Two labels a row
[-16.6 -10.7  -5.5  36.8  13.2 -48.5  26.5  15.2 -35.7 -12.2 -14.9  -2.8
  11.9 -12.0 -36.4  12.9 -14.3 -33.3 -37.1  35.4  42.2 -44.4  31.6   3.7
 -13.0 -29.0   6.3   7.4  11.7  -1.1  -6.6  40.9]  (86)/rilep
[-14.6   3.5  -9.1  18.2   7.2 -19.7  -8.7 -29.6 -45.6 -14.3 -27.6  14.5
  -7.5   2.6 -29.3 -44.6  12.6 -53.0 -12.4  60.2  17.3  36.9 -66.0  -1.2
 -26.4 -10.3  13.1  20.4  19.1  15.1   0.4  41.3]  (86)/rop
[ 31.0   9.2 -25.2  20.3   6.1 -39.4  31.4 -43.0  17.6 -17.3   4.7  27.8
  11.9   1.5 -21.5 -21.0  15.9  -8.8 -26.3   7.4 -15.9  37.7  18.9  21.6
 -43.6  -1.7   4.8 -31.8  13.2 -21.0 -14.2  -8.2]  (93)/rilep
[ 15.9 -16.6   7.6   3.8 -13.8 -32.2  30.0   1.5  23.1  -6.8  26.3  30.2
   8.8   4.9  16.1  20.2  -6.7  15.0  -1.4 -46.2  -1.3 -32.4  86.9  13.2
  -6.4   3.4  -6.5 -12.7  -0.6 -23.6 -15.1 -19.5]  (94)/bek
[ 22.1 -32.6  -3.5  15.1  -4.8 -18.4  28.8 -22.2  16.0  -7.3  17.3  30.1
  15.6  13.7  -5.8 -19.3 -11.9  -5.9 -17.6 -10.3  28.3  19.2  37.6  36.5
 -20.2  -0.1   1.7 -33.6   3.2  -1.5   3.5  -2.3]  (94)/numo
[  9.9  -9.8 -11.0  26.0  27.5 -18.1  14.4 -15.6   5.9 -13.4  -6.5  -1.4
   6.2   9.5 -26.3 -21.7 -10.8 -22.8 -32.8  39.0  30.2  25.2   4.2  19.2
 -28.4  -9.6  18.0 -17.2  25.0   2.1   8.1   6.5]  (86)/rop
[  6.4 -32.2   8.7   2.7  31.6 -11.9 -16.2 -17.4 -27.1 -11.3  -1.0  15.4
  -2.1  -4.5 -15.5 -23.5  -2.0  -8.0 -38.7  64.1   9.1  26.1 -43.9   8.2
 -14.6   0.6  16.4   1.6  23.4   2.6  21.7  -6.9]  (86)/numo
[ 15.3  17.2 -12.0  13.5  17.8 -44.3  17.9 -33.5  -0.4  -9.3  -2.3  16.3
   2.7  -8.0  -9.8  -7.3  21.6  -5.9 -15.6  24.9  -2.4  15.3  31.1   0.7
 -30.2  -0.6   3.2 -22.3  15.1 -15.3 -14.4 -14.4]  (93)/numo
[ 19.6  31.6 -22.9  21.6  13.2 -46.6  30.4 -13.5  -2.7  -5.7  -8.1   8.6
  -0.4 -12.0 -14.3  -8.3  14.6   1.2 -17.4 -10.9 -19.5  -3.3  29.4   1.1
 -36.8  -1.9   8.6 -16.6   7.4 -27.9 -25.8   5.3]  (93)/bek
[ 42.4 -22.4  10.2 -18.7  17.5  -1.7 -28.3 -40.0  -1.6  -9.5  27.0  42.2
  -4.0   6.1  12.6 -37.6  12.6  25.0 -12.5  25.0  -7.3  84.2 -37.3  21.6
 -19.0  17.5  13.7 -27.5   3.7 -10.9  10.5 -41.9]  (93)/numo
[ 10.9 -11.9  -3.8   1.4  -6.4 -18.4  24.9 -18.7  23.8  -2.1  19.8  21.2
   8.6   6.3   6.9  16.7   2.5   8.2  -0.8 -14.1  -2.0  -7.4  68.7  11.8
  -7.9  -1.2  -4.0 -30.1   2.6 -19.9 -10.4 -29.8]  (94)/numo
[ 30.1   7.8 -14.9   8.3  12.6 -33.2  20.4 -35.8   1.9  -4.4   7.2  28.3
  11.8 -12.1  -7.2 -20.2  16.8  10.0 -18.4   3.0  -4.1  24.5  21.3  16.9
 -30.9  11.8   9.5 -44.5   0.3 -22.0  -3.7 -15.6]  (93)/rilep
[  8.3  -7.5 -17.2  23.0  12.5 -43.6  32.3 -44.3 -22.2  -3.3 -10.7   5.2
  15.9  -9.8 -20.7  13.6  11.6 -13.9 -26.1  40.3  27.7 -18.1  39.1  25.8
  -7.4  -8.5   7.2 -43.7   2.3 -14.4   6.2  -4.8]  (86)/rilep
[ 18.6  -3.4  -8.1  -5.0  -8.0 -11.8  22.8 -21.6  34.1  -0.4  21.0  15.2
  14.1  11.6  10.9  22.0  10.7  12.8   9.2 -32.4 -18.4  13.3  57.4  17.5
   1.4  -2.1 -14.3 -42.3 -10.9 -14.8  -7.5 -30.5]  (94)/rilep
[ 33.5  15.3 -21.8   9.5   5.3 -25.9  25.0 -17.2  34.3  -6.5  11.0  17.9
   8.6   1.4  -4.7  -0.8  12.2  11.2 -14.7 -16.7 -24.6  22.8  36.8  13.5
 -32.5   2.5   1.3 -31.4   8.5 -24.6 -16.3 -19.0]  (93)/rop
[ 26.4   9.3 -12.1   2.3   1.4 -19.9   4.5 -12.6  12.4 -10.7   8.6  19.3
   2.6   0.5   3.2 -23.4  10.8   6.5  -1.0 -12.2 -17.9  34.9  -5.0   5.7
 -34.9   5.4   2.1  -7.3   2.8 -11.9 -15.6  -2.6]  (93)/rilep
